Below is a small trained network, with its code and all its weights. Each question gives an input and a class and asks what happens when units are switched off, that is, made to give their printed mean instead of their output.

import numpy as np


def w(rows, s, z=0):
    codes = np.array(rows[::2]) - 128.0
    scale = np.full(codes.shape[1], s)
    scale[-1] = z or s
    return codes * scale


def norm(h):
    return h / np.sqrt((h * h).mean(-1, keepdims=True) + 1e-5)


def f(y):
    return y / 2 * (1 + np.tanh(0.7978845608 * (y + 0.044715 * y**3)))


def log_softmax(a):
    a = a - a.max(-1, keepdims=True)
    return a - np.log(np.exp(a).sum(-1, keepdims=True))


def net(x, mask):
    res = np.array(x, float).reshape(1, 6) / 4 @ E
    u = 0
    for l in range(2):
        y = f(norm(res) @ A[l][:, :-1].T + A[l][:, -1])
        res = res + np.where(mask[u : u + 4], y, B[l][:, -1]) @ B[l][:, :-1]
        u += 4
    return log_softmax(norm(res)[-1] @ U[:, :-1].T + U[:, -1])


A, B = {}, {}
E = w([
[179,132,44,134,72,167,203,231,115,89,148],'x0',
[152,125,113,150,137,127,98,125,109,110,147],'x1',
[128,137,89,135,147,130,129,112,108,140,117],'x2',
[130,143,56,1,108,224,106,216,181,171,193],'x3',
[103,113,136,150,80,139,103,136,113,145,130],'x4',
[211,99,153,129,160,66,107,202,99,235,99],'x5',
],0.0091)
A[0] = w([
[77,155,97,94,121,254,109,46,176,76,190,3],'0.n1',
[102,135,102,182,122,166,174,136,129,59,141,151],'0.n2',
[155,79,137,70,166,174,83,169,130,202,118,98],'0.n3',
[133,143,91,68,100,194,149,193,109,103,146,214],'0.n4',
],0.0089,0.0045)
B[0] = w([
[98,70,234,254,215,59,127,153,85,142,96,244],'0.n1',
[63,228,31,18,69,225,131,156,183,97,159,214],'0.n2',
[145,214,85,78,88,162,78,159,131,120,114,202],'0.n3',
[206,133,129,163,103,64,132,109,130,158,71,254],'0.n4',
],0.011,0.0079)
A[1] = w([
[60,68,130,83,116,159,163,4,131,116,188,2],'1.n1',
[193,115,92,191,114,109,225,254,75,159,127,10],'1.n2',
[115,97,118,117,121,148,113,66,136,81,174,35],'1.n3',
[154,178,150,199,104,136,157,130,161,74,34,36],'1.n4',
],0.008,0.0031)
B[1] = w([
[118,99,138,133,128,143,158,118,60,102,145,160],'1.n1',
[102,29,219,118,152,95,206,36,85,104,79,253],'1.n2',
[125,85,124,105,105,174,253,86,72,42,193,131],'1.n3',
[159,124,122,59,126,203,122,120,109,146,166,228],'1.n4',
],0.015,0.0057)
U = w([
[84,66,157,128,157,136,232,69,62,75,142,3],'0',
[162,114,144,181,156,36,125,185,155,209,87,198],'1',
[107,251,29,37,90,219,107,167,183,141,186,196],'2',
],0.013,0.0055)

Each question gives the input, the list of numbers given to net, and the class t.
The units are the neurons (one row each of A and B). Each row of codes is followed by its name. A weight is (code - 128) times the scale printed after its matrix; where a second scale follows, it is the last column's (A, B and U).
mask holds one flag per neuron, layer by layer. A switched-off neuron (its flag False) gives its mean, the last column of its row in B, instead of its output. The means were averaged over made-up inputs and are rounded, as every weight is.
A unit's drop is (log p(t) with every unit on - log p(t) with that unit switched off) / (log p(t) with every unit on - log p(t) with every unit switched off).
The circuit of an input: a set's keep is (log p(t) with only the set's units on - log p(t) with every unit switched off) / (log p(t) with every unit on - log p(t) with every unit switched off). Starting from all 8 units, units are removed one at a time, each time the one whose removal leaves the highest keep (on an exact tie, the one counted first), for as long as the keep stays at least 0.8.
circuit, biggest first: the units of the circuit, biggest drop first
top k neurons: the k neurons with the biggest drops, biggest first
top k neurons in layer l: the k neurons of layer l with the biggest drops, biggest first
drop when u is switched off: that unit's drop, to one decimal
input [-6,8,4,5,8,0], class 1: top 2 neurons	(0.n2; 0.n1)
input [8,-3,7,-4,1,7], class 0: circuit, biggest first	(1.n2)
input [-8,-6,1,3,1,-2], class 1: top 2 neurons	(0.n1; 1.n2)
input [7,1,-2,8,6,2], class 1: top 2 neurons in layer 0	(0.n4; 0.n2)
input [2,-6,0,-5,-8,-5], class 2: top 2 neurons	(0.n2; 1.n2)
input [6,-6,-5,8,8,-7], class 0: top 3 neurons	(0.n1; 1.n2; 0.n4)
input [-1,-5,-1,1,6,4], class 2: top 2 neurons	(0.n3; 0.n1)
input [7,-5,0,7,8,-1], class 0: top 2 neurons	(1.n2; 0.n4)
input [6,1,3,8,-1,7], class 1: top 2 neurons	(0.n2; 0.n4)
input [-8,2,0,4,8,-4], class 1: top 2 neurons	(0.n1; 1.n2)
input [-7,-5,-7,1,7,2], class 2: top 4 neurons	(0.n1; 1.n2; 0.n4; 0.n3)
input [7,-6,5,7,-2,2], class 1: top 3 neurons	(0.n4; 1.n2; 0.n2)
input [-8,2,-8,2,0,7], class 2: circuit, biggest first	(0.n3; 0.n1)
input [5,-8,-1,6,0,1], class 1: circuit, biggest first	(0.n4)
input [4,7,5,8,5,0], class 0: top 2 neurons	(1.n2; 0.n2)
input [-4,-6,3,1,2,5], class 2: top 2 neurons in layer 0	(0.n3; 0.n1)
input [7,-5,7,6,4,7], class 1: top 2 neurons in layer 0	(0.n2; 0.n3)
input [1,2,-3,0,-8,-7], class 2: top 2 neurons in layer 1	(1.n2; 1.n4)
input [6,6,8,-4,-8,5], class 0: drop when 1.n2 is switched off	0.5
input [6,7,8,5,3,-7], class 0: drop when 1.n1 is switched off	0.0
input [6,-5,5,-3,7,-4], class 2: top neuron in layer 0	(0.n2)
input [-7,-2,3,1,4,6], class 2: drop when 1.n4 is switched off	-0.1
